Below are the code and all the weights of a small trained network. Each question names an input and a target symbol and asks about switching units off, where a switched-off unit gives its printed mean instead of its output.

import numpy as np


def w(rows, s, z=0):
    codes = np.array(rows[::2]) - 128.0
    scale = np.full(codes.shape[1], s)
    scale[-1] = z or s
    return codes * scale


def norm(h):
    return h / np.sqrt((h * h).mean(-1, keepdims=True) + 1e-5)


def f(y):
    return y / 2 * (1 + np.tanh(0.7978845608 * (y + 0.044715 * y**3)))


def softmax(a):
    e = np.exp(a - a.max(-1, keepdims=True))
    return e / e.sum(-1, keepdims=True)


def log_softmax(a):
    a = a - a.max(-1, keepdims=True)
    return a - np.log(np.exp(a).sum(-1, keepdims=True))


def net(x, mask):
    ids = ['αεξτφψ'.index(c) for c in x.split()]
    T = len(ids)
    res = E[ids] + P[:T]
    q, k, v = (norm(res) @ M[0].T for M in (Q, K, V))
    z = softmax(np.where(np.tri(T) > 0, q @ k.T / 4**0.5, -1e9)) @ v
    res = res + np.where(mask[0], z, O[0][:, -1]) @ O[0][:, :-1]
    y = f(norm(res) @ A[0][:, :-1].T + A[0][:, -1])
    res = res + np.where(mask[1:17], y, B[0][:, -1]) @ B[0][:, :-1]
    return log_softmax(norm(res)[-1] @ U[:, :-1].T + U[:, -1])


Q, K, V, O, A, B = {}, {}, {}, {}, {}, {}
E = w([
[142,118,203,92,95],'α',
[101,161,156,122,127],'ε',
[138,196,109,153,160],'ξ',
[188,97,173,121,87],'τ',
[136,2,244,143,92],'φ',
[169,133,123,131,118],'ψ',
],0.0081)
P = w([
[122,125,150,152,140],'0',
[124,89,111,96,121],'1',
[184,129,116,44,171],'2',
[109,12,139,250,129],'3',
[118,108,101,105,116],'4',
[164,151,101,77,145],'5',
[116,124,140,109,113],'6',
[112,123,96,111,101],'7',
[164,187,111,105,125],'8',
],0.018)
Q[0] = w([
[33,70,102,200,91],'head 1',
[217,194,80,46,11],'head 1',
[92,109,97,97,90],'head 1',
[164,162,181,91,161],'head 1',
],0.012)
K[0] = w([
[89,85,199,195,225],'head 1',
[128,200,158,192,39],'head 1',
[212,120,255,199,121],'head 1',
[129,113,19,93,68],'head 1',
],0.0086)
V[0] = w([
[149,2,97,174,53],'head 1',
[131,34,61,169,98],'head 1',
[72,76,170,109,100],'head 1',
[44,132,80,152,89],'head 1',
],0.0082)
O[0] = w([
[209,225,82,144,144,253],'head 1',
[167,145,90,136,153,149],'head 1',
[85,219,70,44,74,180],'head 1',
[177,61,76,2,181,8],'head 1',
],0.0091,0.0034)
A[0] = w([
[152,85,155,119,236,213],'neuron 1',
[148,126,21,118,108,129],'neuron 2',
[159,101,118,172,100,110],'neuron 3',
[77,94,14,39,139,100],'neuron 4',
[135,22,155,161,130,110],'neuron 5',
[86,101,193,154,129,59],'neuron 6',
[93,88,186,142,183,155],'neuron 7',
[142,173,148,72,76,219],'neuron 8',
[166,164,159,152,106,156],'neuron 9',
[130,159,227,220,149,123],'neuron 10',
[178,194,228,72,192,255],'neuron 11',
[79,91,75,224,136,191],'neuron 12',
[123,133,51,176,155,110],'neuron 13',
[172,91,166,122,234,164],'neuron 14',
[98,137,193,165,106,1],'neuron 15',
[108,144,204,255,140,104],'neuron 16',
],0.009,0.0027)
B[0] = w([
[98,255,74,123,22,145],'neuron 1',
[158,72,158,88,235,171],'neuron 2',
[99,160,137,119,172,158],'neuron 3',
[147,30,130,40,137,145],'neuron 4',
[137,112,113,171,139,166],'neuron 5',
[131,164,147,131,197,149],'neuron 6',
[138,164,140,165,161,139],'neuron 7',
[124,121,112,180,167,254],'neuron 8',
[117,124,170,156,125,216],'neuron 9',
[89,128,217,24,163,226],'neuron 10',
[29,26,174,184,96,254],'neuron 11',
[121,68,135,157,169,190],'neuron 12',
[64,104,211,111,128,143],'neuron 13',
[79,190,51,110,134,148],'neuron 14',
[125,171,121,94,137,153],'neuron 15',
[108,151,166,78,189,247],'neuron 16',
],0.0075,0.0053)
U = w([
[78,126,12,108,70,154],'α',
[132,38,97,2,122,86],'ε',
[83,42,115,216,124,69],'ξ',
[142,201,103,250,142,77],'τ',
[224,180,52,50,185,249],'φ',
[98,142,209,84,191,212],'ψ',
],0.0096,0.0015)

Each question gives the input, a string of symbols that net reads in full, and the target symbol t.
The units are the heads (4 rows each of Q, K, V and O) and the neurons (one row each of A and B). Each row of codes is followed by its name. A weight is (code - 128) times the scale printed after its matrix; where a second scale follows, it is the last column's (O, A, B and U).
mask holds one flag per unit, heads first, then neurons. A switched-off unit (its flag False) gives its mean, the last column of its rows in O or B, instead of its output. The means were averaged over made-up inputs and are rounded, as every weight is.
A unit's drop is (log p(t) with every unit on - log p(t) with that unit switched off) / (log p(t) with every unit on - log p(t) with every unit switched off).
The circuit of an input: a set's keep is (log p(t) with only the set's units on - log p(t) with every unit switched off) / (log p(t) with every unit on - log p(t) with every unit switched off). Starting from the 12 units with the biggest drops (on a tie, the unit counted first), units are removed one at a time, each time the one whose removal leaves the highest keep (on an exact tie, the one counted first), for as long as the keep stays at least 0.8.
units of the circuit, in order: the units of the circuit, biggest drop first
most important unit: the unit with the biggest drop
k most important neurons: the k neurons with the biggest drops, biggest first
drop of u: that unit's drop, to one decimal
input ε ε ψ φ ξ α, target α: 2 most important neurons => (neuron 1; neuron 14)
input ε ψ ε τ ψ ξ τ τ, target ε: units of the circuit, in order => (head 1; neuron 4)
input α ψ ξ φ, target ψ: 2 most important neurons => (neuron 16; neuron 10)
input ψ ε ξ, target ε: units of the circuit, in order => (head 1; neuron 11; neuron 4)
input ψ ψ φ, target φ: units of the circuit, in order => (head 1)
input α α ε, target ξ: 2 most important neurons => (neuron 11; neuron 10)
input ψ ψ ψ ψ φ α ψ ψ ε, target φ: 3 most important neurons => (neuron 10; neuron 2; neuron 12)
input ξ ψ ε α τ ε ψ α, target ξ: 4 most important neurons => (neuron 10; neuron 16; neuron 5; neuron 2)
input α ψ τ ξ, target ψ: units of the circuit, in order => (neuron 16; neuron 10)
input α τ ψ ψ ψ, target α: 2 most important neurons => (neuron 10; neuron 11)
input α α ψ ψ τ, target α: units of the circuit, in order => (head 1; neuron 10)
input α ξ ψ ψ α φ, target ξ: units of the circuit, in order => (neuron 11; neuron 10)
input ξ φ ε ψ, target ψ: units of the circuit, in order => (neuron 16; neuron 10)
input ψ ψ τ α ψ ψ α ε ψ, target ε: most important neuron => (neuron 11)
input ε φ τ τ ψ ψ ε ε, target ε: 2 most important neurons => (neuron 4; neuron 11)
input α α τ τ ξ, target α: 2 most important neurons => (neuron 10; neuron 16)
input ξ α ψ ξ τ ξ τ, target ξ: 3 most important neurons => (neuron 11; neuron 8; neuron 16)
input τ ξ ε ε φ, target τ: 4 most important neurons => (neuron 10; neuron 11; neuron 16; neuron 4)
input τ ψ ψ ψ τ τ τ α φ, target ξ: 3 most important neurons => (neuron 11; neuron 10; neuron 16)
input ε ψ ψ ξ ψ ψ ψ α α, target ξ: most important unit => neuron 11
input ξ α ψ ψ ψ ψ ψ τ, target ξ: 2 most important neurons => (neuron 10; neuron 5)
input ψ ε ψ ψ ψ ψ τ ξ ε, target α: drop of neuron 1 => 0.4
input τ τ τ ψ ξ τ, target α: drop of neuron 13 => 0.0
input τ φ τ τ ψ α ξ ψ τ, target φ: drop of neuron 12 => 0.1
